Here is a tiny trained network, its code and every weight. The questions are about switching its units off for an input and a target symbol, where a switched-off unit gives its printed mean instead of its output.

import numpy as np


def w(rows, s, z=0):
    codes = np.array(rows[::2]) - 128.0
    scale = np.full(codes.shape[1], s)
    scale[-1] = z or s
    return codes * scale


def f(y):
    return y / 2 * (1 + np.tanh(0.7978845608 * (y + 0.044715 * y**3)))


def softmax(a):
    e = np.exp(a - a.max(-1, keepdims=True))
    return e / e.sum(-1, keepdims=True)


def log_softmax(a):
    a = a - a.max(-1, keepdims=True)
    return a - np.log(np.exp(a).sum(-1, keepdims=True))


def net(x, mask):
    ids = ['ΛΦαβδηθμπστ'.index(c) for c in x.split()]
    T = len(ids)
    res = E[ids] + P[:T]
    q, k, v = (res @ M[0].T for M in (Q, K, V))
    z = softmax(np.where(np.tri(T) > 0, q @ k.T / 3**0.5, -1e9)) @ v
    res = res + np.where(mask[0], z, O[0][:, -1]) @ O[0][:, :-1]
    y = f(res @ A[0][:, :-1].T + A[0][:, -1])
    res = res + np.where(mask[1:9], y, B[0][:, -1]) @ B[0][:, :-1]
    return log_softmax(res[-1] @ U[:, :-1].T + U[:, -1])


Q, K, V, O, A, B = {}, {}, {}, {}, {}, {}
E = w([
[111,189,145,55],'Λ',
[186,103,114,115],'Φ',
[163,174,136,100],'α',
[125,171,166,100],'β',
[176,150,119,80],'δ',
[131,28,173,51],'η',
[116,12,188,100],'θ',
[165,116,141,127],'μ',
[187,58,109,139],'π',
[204,49,81,112],'σ',
[69,5,98,48],'τ',
],0.025)
P = w([
[250,132,212,219],'0',
[146,94,91,22],'1',
[124,131,108,10],'2',
[131,114,102,22],'3',
[126,122,115,21],'4',
[136,108,99,24],'5',
[140,111,108,20],'6',
[122,142,113,2],'7',
[136,120,101,21],'8',
[144,102,103,15],'9',
[142,123,105,13],'10',
[150,114,102,14],'11',
[149,120,99,5],'12',
],0.01)
Q[0] = w([
[69,116,118,227],'H1',
[78,192,65,249],'H1',
[132,111,107,130],'H1',
],0.012)
K[0] = w([
[90,133,70,80],'H1',
[3,77,92,82],'H1',
[115,123,148,115],'H1',
],0.015)
V[0] = w([
[135,174,91,4],'H1',
[131,199,167,206],'H1',
[43,155,200,131],'H1',
],0.015)
O[0] = w([
[154,122,6,8,76],'H1',
[221,123,161,179,230],'H1',
[157,96,179,115,3],'H1',
],0.015,0.0072)
A[0] = w([
[151,216,150,114,165],'N1',
[208,183,154,153,2],'N2',
[68,158,90,193,24],'N3',
[147,162,64,177,221],'N4',
[98,82,198,120,107],'N5',
[98,96,110,88,127],'N6',
[149,53,101,154,160],'N7',
[131,206,100,250,139],'N8',
],0.012,0.0077)
B[0] = w([
[160,110,123,182,207],'N1',
[163,145,166,52,201],'N2',
[172,11,103,103,166],'N3',
[168,234,115,85,177],'N4',
[163,97,68,30,193],'N5',
[131,114,195,169,187],'N6',
[75,150,161,155,187],'N7',
[48,92,112,177,248],'N8',
],0.012,0.015)
U = w([
[101,16,196,79,80],'Λ',
[163,40,84,72,171],'Φ',
[51,164,95,48,83],'α',
[93,158,255,188,151],'β',
[101,112,13,141,92],'δ',
[112,211,94,222,190],'η',
[166,184,145,180,163],'θ',
[116,216,57,149,148],'μ',
[27,170,204,86,177],'π',
[197,69,216,165,2],'σ',
[119,61,138,188,59],'τ',
],0.0081,0.0093)

Each question gives the input, a string of symbols that net reads in full, and the target symbol t.
The units are the heads (3 rows each of Q, K, V and O) and the neurons (one row each of A and B). Each row of codes is followed by its name. A weight is (code - 128) times the scale printed after its matrix; where a second scale follows, it is the last column's (O, A, B and U).
mask holds one flag per unit, heads first, then neurons. A switched-off unit (its flag False) gives its mean, the last column of its rows in O or B, instead of its output. The means were averaged over made-up inputs and are rounded, as every weight is.
A unit's drop is (log p(t) with every unit on - log p(t) with that unit switched off) / (log p(t) with every unit on - log p(t) with every unit switched off).
The circuit of an input: a set's keep is (log p(t) with only the set's units on - log p(t) with every unit switched off) / (log p(t) with every unit on - log p(t) with every unit switched off). Starting from all 9 units, units are removed one at a time, each time the one whose removal leaves the highest keep (on an exact tie, the one counted first), for as long as the keep stays at least 0.8.
units of the circuit, in order: the units of the circuit, biggest drop first
top k neurons: the k neurons with the biggest drops, biggest first
drop when u is switched off: that unit's drop, to one decimal
input θ Λ μ τ τ π, target Λ: top neuron : (N5)
input τ θ α, target α: top 3 neurons : (N4; N3; N5)
input σ α δ τ Λ μ σ μ δ Λ μ, target δ: units of the circuit, in order : (H1; N3; N8)
input θ η σ π β Φ β μ Λ π π μ, target Λ: top 2 neurons : (N5; N4)
input π β Λ Λ θ Λ β μ Λ Λ α Φ, target τ: top 2 neurons : (N3; N8)
input σ μ Λ Φ σ Λ η Λ Λ Φ, target δ: top 2 neurons : (N3; N8)
input η μ Λ τ η σ, target π: units of the circuit, in order : (H1; N3)
input θ η Λ β β Φ, target Λ: units of the circuit, in order : (H1; N5)
input θ μ Λ Λ Λ π μ θ Λ τ Λ, target Λ: top 3 neurons : (N5; N3; N4)
input π β σ π δ, target τ: units of the circuit, in order : (H1; N3; N8)
input η β π Λ μ σ Λ Λ β, target π: top 2 neurons : (N6; N5)
input π Λ β σ π Φ τ σ, target τ: units of the circuit, in order : (H1; N3)
input Φ σ μ, target η: top 2 neurons : (N4; N5)
input θ μ Λ, target Λ: units of the circuit, in order : (H1; N5; N3)
input δ Λ η μ μ, target μ: top neuron : (N4)
input Φ τ Λ Λ Λ Λ σ σ σ, target η: drop when N5 is switched off : 0.1
input Λ π β η π Λ Λ β Λ Λ Φ μ α, target Φ: drop when H1 is switched off : 2.0
input η Λ μ α μ π μ σ, target π: drop when N6 is switched off : 0.1
input Φ σ Λ π, target η: drop when H1 is switched off : 0.3
input θ μ Λ Λ Λ σ, target Λ: top neuron : (N5)
input τ μ Λ π β Λ τ Λ σ Λ, target α: top 2 neurons : (N7; N8)
